Here is a tiny trained network, its code and every weight. The questions are about switching its units off for an input and a target symbol, where a switched-off unit gives its printed mean instead of its output.

import numpy as np


def w(rows, s, z=0):
    codes = np.array(rows[::2]) - 128.0
    scale = np.full(codes.shape[1], s)
    scale[-1] = z or s
    return codes * scale


def norm(h):
    return h / np.sqrt((h * h).mean(-1, keepdims=True) + 1e-5)


def f(y):
    return y / 2 * (1 + np.tanh(0.7978845608 * (y + 0.044715 * y**3)))


def softmax(a):
    e = np.exp(a - a.max(-1, keepdims=True))
    return e / e.sum(-1, keepdims=True)


def log_softmax(a):
    a = a - a.max(-1, keepdims=True)
    return a - np.log(np.exp(a).sum(-1, keepdims=True))


def net(x, mask):
    ids = ['αεμξπφ'.index(c) for c in x.split()]
    T = len(ids)
    res = E[ids] + P[:T]
    u = 0
    for l in range(2):
        r = norm(res)
        for j in range(2):
            rows = slice(4 * j, 4 * j + 4)
            q, k, v = (r @ M[l][rows].T for M in (Q, K, V))
            z = softmax(np.where(np.tri(T) > 0, q @ k.T / 4**0.5, -1e9)) @ v
            o = O[l][rows]
            res = res + np.where(mask[u + j], z, o[:, -1]) @ o[:, :-1]
        u += 2
        y = f(norm(res) @ A[l][:, :-1].T + A[l][:, -1])
        res = res + np.where(mask[u : u + 8], y, B[l][:, -1]) @ B[l][:, :-1]
        u += 8
    return log_softmax(norm(res)[-1] @ U[:, :-1].T + U[:, -1])


Q, K, V, O, A, B = {}, {}, {}, {}, {}, {}
E = w([
[165,129,174,137,107,101,190],'α',
[166,129,142,209,8,146,134],'ε',
[95,106,126,204,154,124,254],'μ',
[174,169,113,99,115,88,134],'ξ',
[133,114,101,174,155,60,79],'π',
[108,132,206,154,207,101,87],'φ',
],0.018)
P = w([
[17,55,158,12,52,215,168],'0',
[25,202,112,229,47,64,76],'1',
[89,197,141,206,89,87,94],'2',
[137,204,139,166,127,88,85],'3',
[117,205,143,210,134,90,121],'4',
[150,198,146,194,158,81,122],'5',
[170,196,110,164,182,75,123],'6',
[204,169,154,155,172,76,128],'7',
[207,181,115,149,175,87,136],'8',
[183,190,113,173,198,79,144],'9',
[229,181,137,158,177,86,141],'10',
[238,173,136,151,174,81,140],'11',
[217,198,120,160,192,102,145],'12',
[188,193,59,156,253,96,160],'13',
],0.0055)
Q[0] = w([
[140,86,99,131,149,139,1],'L0H1',
[177,203,122,116,145,84,150],'L0H1',
[171,114,158,116,94,150,82],'L0H1',
[161,207,176,94,136,89,175],'L0H1',
[163,170,142,122,130,69,169],'L0H2',
[115,198,217,144,142,68,49],'L0H2',
[38,83,126,108,250,91,79],'L0H2',
[121,53,123,211,130,132,76],'L0H2',
],0.0094)
K[0] = w([
[182,206,148,189,121,189,102],'L0H1',
[87,97,92,127,140,79,102],'L0H1',
[169,167,130,124,166,136,176],'L0H1',
[74,63,173,81,176,87,118],'L0H1',
[103,70,145,85,156,187,110],'L0H2',
[100,97,170,115,199,116,105],'L0H2',
[162,187,164,104,191,133,146],'L0H2',
[125,184,160,249,168,133,115],'L0H2',
],0.011)
V[0] = w([
[129,104,58,116,109,61,151],'L0H1',
[86,121,95,71,3,135,136],'L0H1',
[47,74,136,123,97,77,109],'L0H1',
[92,24,133,53,157,105,87],'L0H1',
[124,105,130,159,165,70,63],'L0H2',
[162,161,150,75,79,141,63],'L0H2',
[166,99,147,108,71,104,126],'L0H2',
[167,82,187,193,181,60,102],'L0H2',
],0.0074)
O[0] = w([
[101,136,16,89,114,74,94,109],'L0H1',
[95,122,124,89,98,93,11,31],'L0H1',
[69,80,49,146,68,88,146,177],'L0H1',
[35,133,49,103,166,78,147,105],'L0H1',
[100,173,85,162,57,172,109,192],'L0H2',
[143,161,63,81,116,115,151,88],'L0H2',
[76,201,102,159,130,2,177,117],'L0H2',
[63,225,176,202,86,101,42,255],'L0H2',
],0.0067,0.0066)
A[0] = w([
[107,212,89,207,114,90,69,161],'L0N1',
[90,130,206,108,87,180,77,149],'L0N2',
[182,90,104,122,79,182,180,1],'L0N3',
[108,94,142,107,85,160,189,93],'L0N4',
[136,176,108,168,75,196,145,116],'L0N5',
[173,109,114,254,127,102,83,196],'L0N6',
[114,89,108,92,122,91,136,219],'L0N7',
[173,125,131,131,15,231,189,106],'L0N8',
],0.0084,0.0033)
B[0] = w([
[187,126,194,163,95,90,91,239],'L0N1',
[35,129,23,168,117,105,89,157],'L0N2',
[128,195,151,151,101,27,80,128],'L0N3',
[137,173,119,118,101,163,47,129],'L0N4',
[183,102,255,103,187,51,100,169],'L0N5',
[237,142,82,150,169,70,110,250],'L0N6',
[201,149,190,186,126,188,113,129],'L0N7',
[183,97,28,116,140,55,8,160],'L0N8',
],0.0077,0.011)
Q[1] = w([
[176,66,182,153,137,181,138],'L1H1',
[99,135,206,134,129,170,34],'L1H1',
[151,179,144,126,120,106,74],'L1H1',
[114,117,189,109,162,151,74],'L1H1',
[89,166,151,128,130,126,72],'L1H2',
[157,105,111,131,120,85,109],'L1H2',
[118,87,109,131,117,157,62],'L1H2',
[125,10,132,132,95,139,69],'L1H2',
],0.012)
K[1] = w([
[162,94,139,120,142,220,144],'L1H1',
[182,216,225,190,203,106,92],'L1H1',
[102,128,146,240,50,72,61],'L1H1',
[149,174,199,196,218,120,85],'L1H1',
[160,184,137,247,225,118,130],'L1H2',
[145,112,108,129,114,69,59],'L1H2',
[218,180,122,213,141,114,161],'L1H2',
[255,180,74,172,84,99,158],'L1H2',
],0.0083)
V[1] = w([
[151,128,27,32,108,125,121],'L1H1',
[134,200,122,67,48,125,73],'L1H1',
[91,115,87,94,175,127,158],'L1H1',
[63,142,70,80,175,86,151],'L1H1',
[159,65,122,225,50,107,91],'L1H2',
[85,219,235,130,185,110,254],'L1H2',
[192,100,195,78,83,64,160],'L1H2',
[85,195,137,99,138,167,93],'L1H2',
],0.0089)
O[1] = w([
[194,215,219,211,165,81,122,15],'L1H1',
[147,138,236,103,95,81,192,120],'L1H1',
[146,168,73,185,144,96,90,47],'L1H1',
[160,205,128,192,86,11,3,56],'L1H1',
[99,180,96,83,156,180,153,254],'L1H2',
[100,45,183,81,79,113,78,110],'L1H2',
[58,157,105,17,106,57,135,155],'L1H2',
[153,85,214,215,109,90,144,89],'L1H2',
],0.0069,0.0096)
A[1] = w([
[140,158,139,202,195,96,94,150],'L1N1',
[133,163,115,148,78,152,63,142],'L1N2',
[138,89,147,191,168,163,176,170],'L1N3',
[97,70,87,168,115,111,198,1],'L1N4',
[62,68,162,128,185,176,145,97],'L1N5',
[160,104,84,136,50,123,102,207],'L1N6',
[75,191,108,92,124,129,64,157],'L1N7',
[141,167,121,142,127,176,247,167],'L1N8',
],0.011,0.0044)
B[1] = w([
[188,191,63,81,108,53,111,223],'L1N1',
[54,102,157,116,119,89,152,179],'L1N2',
[196,101,238,78,129,112,73,223],'L1N3',
[142,97,201,68,117,147,109,144],'L1N4',
[182,254,95,130,226,30,173,254],'L1N5',
[46,119,137,221,157,108,118,230],'L1N6',
[79,77,162,203,39,166,51,170],'L1N7',
[68,66,130,148,8,223,81,195],'L1N8',
],0.0082,0.006)
U = w([
[26,104,101,224,56,96,41,250],'α',
[251,204,92,157,241,6,214,27],'ε',
[193,24,253,162,72,158,119,75],'μ',
[79,75,144,7,103,60,192,92],'ξ',
[174,196,157,154,63,232,222,109],'π',
[131,80,38,78,173,229,99,244],'φ',
],0.007,0.0021)

Each question gives the input, a string of symbols that net reads in full, and the target symbol t.
The units are the heads (4 rows each of Q, K, V and O) and the neurons (one row each of A and B). Each row of codes is followed by its name. A weight is (code - 128) times the scale printed after its matrix; where a second scale follows, it is the last column's (O, A, B and U).
mask holds one flag per unit, layer by layer, with each layer's heads first. A switched-off unit (its flag False) gives its mean, the last column of its rows in O or B, instead of its output. The means were averaged over made-up inputs and are rounded, as every weight is.
A unit's drop is (log p(t) with every unit on - log p(t) with that unit switched off) / (log p(t) with every unit on - log p(t) with every unit switched off).
The circuit of an input: a set's keep is (log p(t) with only the set's units on - log p(t) with every unit switched off) / (log p(t) with every unit on - log p(t) with every unit switched off). Starting from the 12 units with the biggest drops (on a tie, the unit counted first), units are removed one at a time, each time the one whose removal leaves the highest keep (on an exact tie, the one counted first), for as long as the keep stays at least 0.8.
circuit, biggest first: the units of the circuit, biggest drop first
k most important neurons: the k neurons with the biggest drops, biggest first
k most important neurons of layer l: the k neurons of layer l with the biggest drops, biggest first
which heads matter: for each layer, one digit per head in row order, 1 if its drop is at least 0.15 and else 0, layers parted by /
drop of u: that unit's drop, to one decimal
input μ ξ μ, target φ: circuit, biggest first : L0H2, L1H1
input μ α φ α π ε ξ φ φ ε μ ξ, target φ: which heads matter : 01 / 10
input μ ε μ ξ μ φ φ φ ξ ε, target ε: circuit, biggest first : L0N8, L0H2, L1N8
input ξ μ α ε α φ φ α μ ξ π, target α: circuit, biggest first : L0H2
input α μ φ ε ξ π ε μ α, target ξ: circuit, biggest first : L0H2, L1H2, L0N6
input φ α φ φ μ π ε ξ φ α, target μ: which heads matter : 00 / 01
input π π ξ μ, target α: circuit, biggest first : L0H1, L1N5
input α ε α ξ μ α ξ π μ, target ξ: circuit, biggest first : L1H2, L0N6
input ξ α φ φ ξ α ξ π, target α: 3 most important neurons of layer 1 : L1N5, L1N6, L1N3
input ε φ ε φ φ μ ξ ε φ μ μ, target π: which heads matter : 10 / 01
input π φ ε α α ξ ε ξ φ ε α ξ, target α: circuit, biggest first : L0H1, L1N7
input π φ ξ φ ξ ε α ε, target ε: 2 most important neurons of layer 0 : L0N8, L0N6
input ε ε ε α ε ξ α, target π: which heads matter : 00 / 01
input φ μ α π φ φ ξ μ π α ε, target α: circuit, biggest first : L1N6
input ε μ ξ ε α ξ ξ φ ξ, target π: 2 most important neurons of layer 1 : L1N8, L1N5
input α α ξ φ ξ α, target ξ: 2 most important neurons : L0N6, L0N7
input ε ε α α φ π π ε ξ μ, target π: 2 most important neurons of layer 1 : L1N8, L1N5
input φ μ φ μ, target μ: 2 most important neurons of layer 1 : L1N3, L1N4
input φ ξ μ φ ε ε φ φ ε ε φ ε ξ α, target μ: drop of L1H2 : 0.3
input ε ξ ε φ, target α: drop of L0H2 : 2.7
input μ α μ φ ξ π μ ξ ξ ε φ φ μ, target φ: drop of L0H2 : 0.3
input π α μ, target α: drop of L1H1 : 0.5
input ε μ φ, target α: most important neuron of layer 1 : L1N7
